x =
[[145 124 128 126 130 129 120 123 140 136 125 119 133 132 133]
 [142 125 130 139 137 127 119 122 143 144 125 122 135 132 127]
 [112 133 128 137 129 126 135 132 121 124 130 136 125 126 121]
 [111 125 121 109 113 124 131 128 107 107 125 127 115 118 125]
 [109 124 119 114 114 121 128 126 110 109 123 126 116 118 121]]
Rows and columns are counted from 0.
(0, 0) => 145
(2, 4) => 129
(0, 2) => 128
(3, 1) => 125
(3, 10) => 125
(1, 11) => 122
(3, 12) => 115
(0, 8) => 140
(1, 14) => 127
(4, 0) => 109
(3, 11) => 127
(2, 12) => 125
(2, 7) => 132
(4, 9) => 109
(1, 1) => 125
(2, 8) => 121
(2, 3) => 137
(1, 3) => 139
(2, 9) => 124
(3, 0) => 111
(3, 4) => 113
(3, 9) => 107
(4, 3) => 114

arr = [155 132 105 113 154 138 108 109 131]
arr[0] = 155
arr[8] = 131

data =
[[140 146 109 132 142 129 127 112 121]
 [108  99 114 119 114 144 134 145 131]
 [122 122 101 124 130 136 131 126 124]
 [146 150 143 135 138 120 123 117 127]
 [115 105 132 121 113 141 132 146 135]
 [109  98 115 118 114 143 134 146 132]
 [137 141 107 130 140 130 128 114 121]
 [115 115 102 123 126 134 132 130 125]
 [119 118 100 123 128 139 132 128 125]
 [128 131  98 126 136 136 130 119 122]
 [131 125 141 127 123 132 129 134 133]
 [143 149 129 134 140 122 124 115 124]
 [119 118 101 123 128 138 133 128 124]
 [145 150 134 134 139 122 125 115 125]]
Indices start at 0.
(0, 0)	140
(8, 8)	125
(2, 1)	122
(1, 6)	134
(12, 2)	101
(11, 8)	124
(12, 8)	124
(3, 6)	123
(6, 6)	128
(9, 0)	128
(5, 6)	134
(7, 8)	125
(0, 3)	132
(8, 4)	128
(11, 4)	140
(12, 4)	128
(0, 1)	146
(12, 6)	133
(1, 0)	108
(9, 4)	136
(2, 4)	130
(10, 0)	131
(13, 8)	125
(0, 2)	109
(8, 5)	139
(8, 6)	132
(3, 7)	117
(5, 5)	143
(0, 5)	129
(4, 4)	113
(10, 3)	127
(10, 4)	123
(2, 6)	131
(4, 1)	105

B =
[[129 129 131 122 126 134 132 125 138 118 130 128]
 [137 133 133 115 133 131 135 129 127 127 117 132]
 [133 135 122 119 134 128 142 128 113 133 106 133]
 [134 130 126 117 133 131 129 129 126 127 119 133]
 [129 139 137 141 133 142 147 134 135 130 119 128]
 [124 124 123 146 128 134 116 133 134 130 136 128]
 [128 128 120 123 130 121 127 129 115 133 120 129]
 [125 132 131 125 128 125 138 130 129 126 126 123]
 [128 123 126 128 127 116 115 129 119 137 133 128]
 [124 131 127 132 131 120 134 134 118 136 124 123]
 [128 127 131 122 128 123 127 127 127 128 130 127]
 [136 129 134 122 132 135 125 130 135 126 127 133]]
Rows and columns are counted from 0.
(0, 0) => 129
(9, 0) => 124
(10, 0) => 128
(3, 1) => 130
(6, 3) => 123
(1, 8) => 127
(5, 4) => 128
(5, 8) => 134
(8, 6) => 115
(3, 10) => 119
(0, 9) => 118
(7, 7) => 130
(3, 7) => 129
(1, 2) => 133
(3, 5) => 131
(2, 8) => 113
(0, 11) => 128
(4, 4) => 133
(10, 5) => 123
(5, 2) => 123
(7, 9) => 126
(8, 5) => 116
(5, 7) => 133
(3, 4) => 133
(10, 6) => 127
(2, 4) => 134
(1, 7) => 129
(7, 10) => 126
(2, 9) => 133
(2, 2) => 122
(5, 9) => 130
(10, 11) => 127
(7, 6) => 138
(0, 6) => 132

m =
[[154 145 142 111 109 155 129 119 111 117 139]
 [157 144 147 110 111 154 124 122 120 113 133]
 [156 145 146 110 110 154 126 121 117 114 135]
 [152 146 139 111 110 154 134 120 105 120 145]
 [156 144 149 110 111 155 123 122 124 112 129]
 [153 145 141 111 110 154 132 119 107 119 143]
 [154 146 142 110 110 154 131 120 108 118 142]
 [155 145 146 110 110 154 127 120 115 115 136]
 [157 144 148 111 111 155 124 122 121 112 132]
 [155 145 144 110 110 155 129 121 113 116 138]]
m[-10][0]	154
m[2][-10]	145
m[:, 6]	[129, 124, 126, 134, 123, 132, 131, 127, 124, 129]
m[9][-4]	121
m[-7][-8]	111
m[-1]	[155, 145, 144, 110, 110, 155, 129, 121, 113, 116, 138]
m[-7][4]	110
m[4]	[156, 144, 149, 110, 111, 155, 123, 122, 124, 112, 129]
m[9][-3]	113
m[-8][-5]	126
m[:, -3]	[111, 120, 117, 105, 124, 107, 108, 115, 121, 113]
m[7]	[155, 145, 146, 110, 110, 154, 127, 120, 115, 115, 136]
m[6]	[154, 146, 142, 110, 110, 154, 131, 120, 108, 118, 142]
m[1][-6]	154
m[3][-2]	120
m[-6][6]	123
m[-5][2]	141
m[5][4]	110
m[-1][-1]	138
m[7][-3]	115
m[-9][10]	133
m[2][-6]	154
m[-10]	[154, 145, 142, 111, 109, 155, 129, 119, 111, 117, 139]
m[:, 3]	[111, 110, 110, 111, 110, 111, 110, 110, 111, 110]
m[-5][3]	111
m[5][-11]	153
m[-1][-6]	155
m[:, -2]	[117, 113, 114, 120, 112, 119, 118, 115, 112, 116]
m[4][1]	144
m[-9][-9]	147
m[1][7]	122
m[7][-5]	127
m[-4][-4]	120
m[8]	[157, 144, 148, 111, 111, 155, 124, 122, 121, 112, 132]
